Each row has a name. Each piece below is followed by the name of the row it came from, unless a question asks for something else. Each question is about the rows just above it.

[136 151 145  97 115 136 117 130 122 137 101 100 107 148 129 171 108 137
 128  53 135 136  85 130  86 143 133 154 116 127 140 149 130 128 148 129] -> K605
[128 101 109 101 153 133  38 151 200 233 135 138 101 124 130 101 144 129
 121  53 135 136 130 130  86 143 133 154 116 127 121 121 130 101 111 132] -> K534
[128 101 109 152 153 133  38 151 200 233 135 138 135 124 130 101 144 129
 121 183 109 118 165 129 133 142 130 151 137 126 134 126 126  64 128 150] -> K276
Times [121] occurs in K534: : 3
Where do [129 121  53] appear? : K534
Count the entries of [128 101 109 101 153 133  38 151 200 233 135 138 101 124 130 101 144 129]: : 18
Count of [101] in K534: : 5

[169 134 122 132  91 135 155  96 128 162 165 134 106  99  59 129 240 111
 199] -> K534
[149 181 175 159 106 130 153 151 168 150 151 194  81  52 136 183 117 130
 124] -> K775
[183 184 158 135 188  62 188 117 144 131 197 143  91 117  89 160 156  95
 164] -> K182
[ 80  81 120  95 131 182  61 145 126 139  69 144 148 162 184 115  53 147
  71] -> K90
[159  80 113 182 145 141 103  72 106 143 133  90 148 206 114  79 192  90
 188] -> K827
[ 64  85 115 182  50 130 114 158  95  99  83  79 154 151 114  98  81 170
  76] -> K579
[155 184 128  46 162 142 142 127 165 161 157 204 108  53 135 181 162 122
 141] -> K401
[164  92 106 175 159 140 104  66 110 144 139 100 156 200 121  85 202  86
 191] -> K129
[152  58 145 187 111 134 110  98 102 123 116  55 118 210 119  66 143 101
 176] -> K276
Where do [ 98  81 170] appear? : K579
[106 175 159] is in which row? : K129

[ 75 141 127 127  95 118 150  99 104 130 126 111 127 102 103 129 128 100
 136 128 138 129  99 178 132 123 128 129 138 123 128 104 143 112 149 131
 163 102 134  74 105 167  95 106 154] = K276
[116 137 104 128 115  97  75 167  48 126 120  82 129 105  90 129 129 176
 109 135  77 127  73 137 123 120  99 130 130 135 130 109 116 134 111 128
 143 162  99 145 149 131 197 173 127] = K536
[103 102 137 128  79 107 159 105  45 135 139  69 128 126 106 127 128 148
 103 137 101 129  64  88 126 122 125 127 143 133 129  91 116 114 138 121
  86  88 146 145 160 128 134 139 152] = K827
[102 109 154 128 169 134 163 158 136 128 100 136 128 126 132 129 128 124
 107 118 143 129 147 117 127 130 113 127 118 135 128 134 134 130 117 115
 105 119 145 129 116 113 150 141 118] = K579
[ 65 140 158 130 169 164 161 165 247 138 157 206 129  85 177 129 128 123
 114 108 159 130 217 175 129 138 126 129 147 124 126 129 137 128 127 128
 165 128 145 168  62 185 138 124 146] = K605
[106 103 119 129 123 130 119 130 119 130 153 111 129 116 124 130 128 144
 134 144 122 129 127 123 127 128 128 129 142 137 128 124 126 127 129 128
 111 138 108 151 141 135 125 125 142] = K874
[138 141 170 127 146 127 177 133 162 123  62 167 128 146 131 129 129  88
 107 113 165 129 164 146 132 127 124 128 104 134 128 134 141 134 123 139
 143 118 169  66 100 101 115 127 119] = K401
[144 109 133 128 174 105 166 134 106 136 163 111 128 149 121 127 126 171
 117 117  83 129  89  89 125 119 118 126 133 107 129 163 113 129 128 110
  76 103 145 192 140  99 158 141 104] = K534
find: [139 143 118] : K401
Where do [169 164 161] appear? : K605
find: [104 143] : K276
How many times does K536 hold [75]? : 1
Where do [137 128 124 126 127 129 128] appear? : K874
Where do [89 89] appear? : K534

[103 127 119  94 137 123 121 142 160 156 102 113 138 130 130 100  87 124
 163 143 150 155  82 117 131 118 162 103 144  93 131 115  96 100 120 164
 144 141 124 154  95  95 126 140 114 120 121 147 156 127 106 149]  K401
[ 98 101  84 111 155 116 115 147 186 169 111  82 144 120 111 113  80 115
 167 140 158 135  85 136 123 105 140 106 135  92 126 107 112  86 119 164
 142 127 131 155 136 112 135 149 121 115 114 134 145 150 119 157]  K605
[112  98 104 114 160  97 119 149 192 161 102  99 139 110 124 128  92 109
 171 135 160 129  92 137 121 101 118 127 147  83 110 111 120 102 109 156
 143 140 148 165 130 131 125 150 104 110 117 141 132 145 132 136]  K827
[ 96 100  76  87 157  80 126 190 237 191  78  69 166  88 105  90  91 131
 212 167 183 153  34 180 131  63 153 129 167  10 129  87  89  97 111 210
 134 127 133 179  84  84 101 149 102 108  86 177 143 156 115 166]  K579
[ 96 100  76  87 157  80 126 190 237 191  78  69 166  88 105  90  69 131
 212 167 183 153  34 180 131  63 153 129 167  10 129  87  89  53 111 210
 134 127 133 179  84  84 101 149 102 108  86 177 143 156 115 166]  K534
[109 129 121 100 140 120 119 144 158 156 107 113 140 129 131 106  95 129
 163 145 151 154  84 123 132 116 158 109 141  93 136 111  99 105 120 163
 142 143 120 153  94 102 122 142 118 121 116 151 152 129 104 144]  K874
[ 91 109  80  70 144  88 125 178 236 190  74  72 164  94 109  81  57 129
 216 180 183 178  32 146 131  69 179 112 157  14 133  87  86  54 115 211
 144 127 121 182  78  71 107 146 102 110  96 175 160 148  97 172]  K90
[ 69 131 213 104 138 123 121 144 156 156 106 114 139 130 130 101  99 132
 161 148 149 148  89 124 133 115 159 107 142  89 134 113  95  98 122 165
 138 142 121 152  96  93 119 143 122 125 116 151 151 127 105 154]  K536
[105 111  95 111 156 110 119 157 179 169 110  90 146 115 119 109  85 127
 167 143 155 137  79 135 126 108 143 107 142  88 131 106 103  88 121 166
 138 132 132 153 118 111 124 145 117 112 106 142 145 153 118 149]  K276
[111  98 105 114 162  92 123 155 206 161 102  88 143 104 120 123  88 109
 170 136 169 138  88 144 122  99 117 126 149  76 110 111 121 102 110 156
 144 138 146 167 131 131 126 151 108 107 112 150 137 148 132 135]  K129
find: [ 97 119] : K827
Number of entries in [ 98 101  84 111 155 116 115 147 186 169 111  82 144 120 111 113  80 115
 167 140 158 135  85 136 123 105]: : 26
find: [ 69 131 212] : K534

[166 182  68  61 162 138 245 103 184  63] -> K775
[191 196  29 126 124 139 238 102 114 102] -> K605
[168 181  54 222 113 120 208  91 153 109] -> K534
[158 175 195 141 125  68 208  84 165 100] -> K401
[178 186  47  70 110 126 214  92 137 109] -> K536
[159 174  68 195 141 125 226  90 188  92] -> K827
[161 180  56 103 121 118 206  87 161 104] -> K874
[161 180  69  88 154 132 238  92 191  79] -> K276
[159 174  68 195 141 125 226  90 188 106] -> K129
[163 179  69  88 154 132 238  85 191  79] -> K182
find: [161 180  56 103 121 118 206  87 161 104] : K874
find: [159 174  68 195 141 125 226  90 188 106] : K129

[ 88 132  87  82  43  93 137 103 102] : K827
[ 98 105 103 157 113 152  48  39 171] : K129
[ 97 112 109 165 121 156  55  27 174] : K605
[103  66  72 138 100 164  29  92 195] : K775
[122 136 143  98  75  71 248 152  73] : K276
[ 88 132  87  82  43] is in which row? : K827
Number of entries in [103  66  72 138 100 164  29]: : 7
Number of entries in [ 98 105 103 157 113]: : 5

[ 33 192 110 144 136 125 110 180  97  95  86 149 166 165 159 124 101 178
  83 149  68 191] = K534
[ 33 192 110 144 136 125 110 180  97  95  86 109 166 127 121 124 101 178
  83 149  68 191] = K605
[ 33 192 110 144 136 125 110 180  97  95  86 149 166 121 127 152 129  80
 201 162 153 155] = K276
Count the entries of [ 33 192 110 144 136 125 110 180  97  95  86 149 166 165 159 124 101 178
  83]: : 19
How many entries does [ 33 192 110 144 136 125] have? : 6
find: [166 121 127] : K276

[136 159  89 148 160 125 199 124] : K605
[125 196  85 139 160 125 199 130] : K276
[123 123 161 160 160 125 199 123] : K90
Number of entries in [136 159]: : 2
find: [123 123 161 160 160 125 199 123] : K90
How many times does K90 hold [160]? : 2
Where do [125 196  85 139 160 125 199 130] appear? : K276
find: [139 160 125] : K276
Count of [123] in K90: : 3
find: [136 159  89 148 160 125 199] : K605

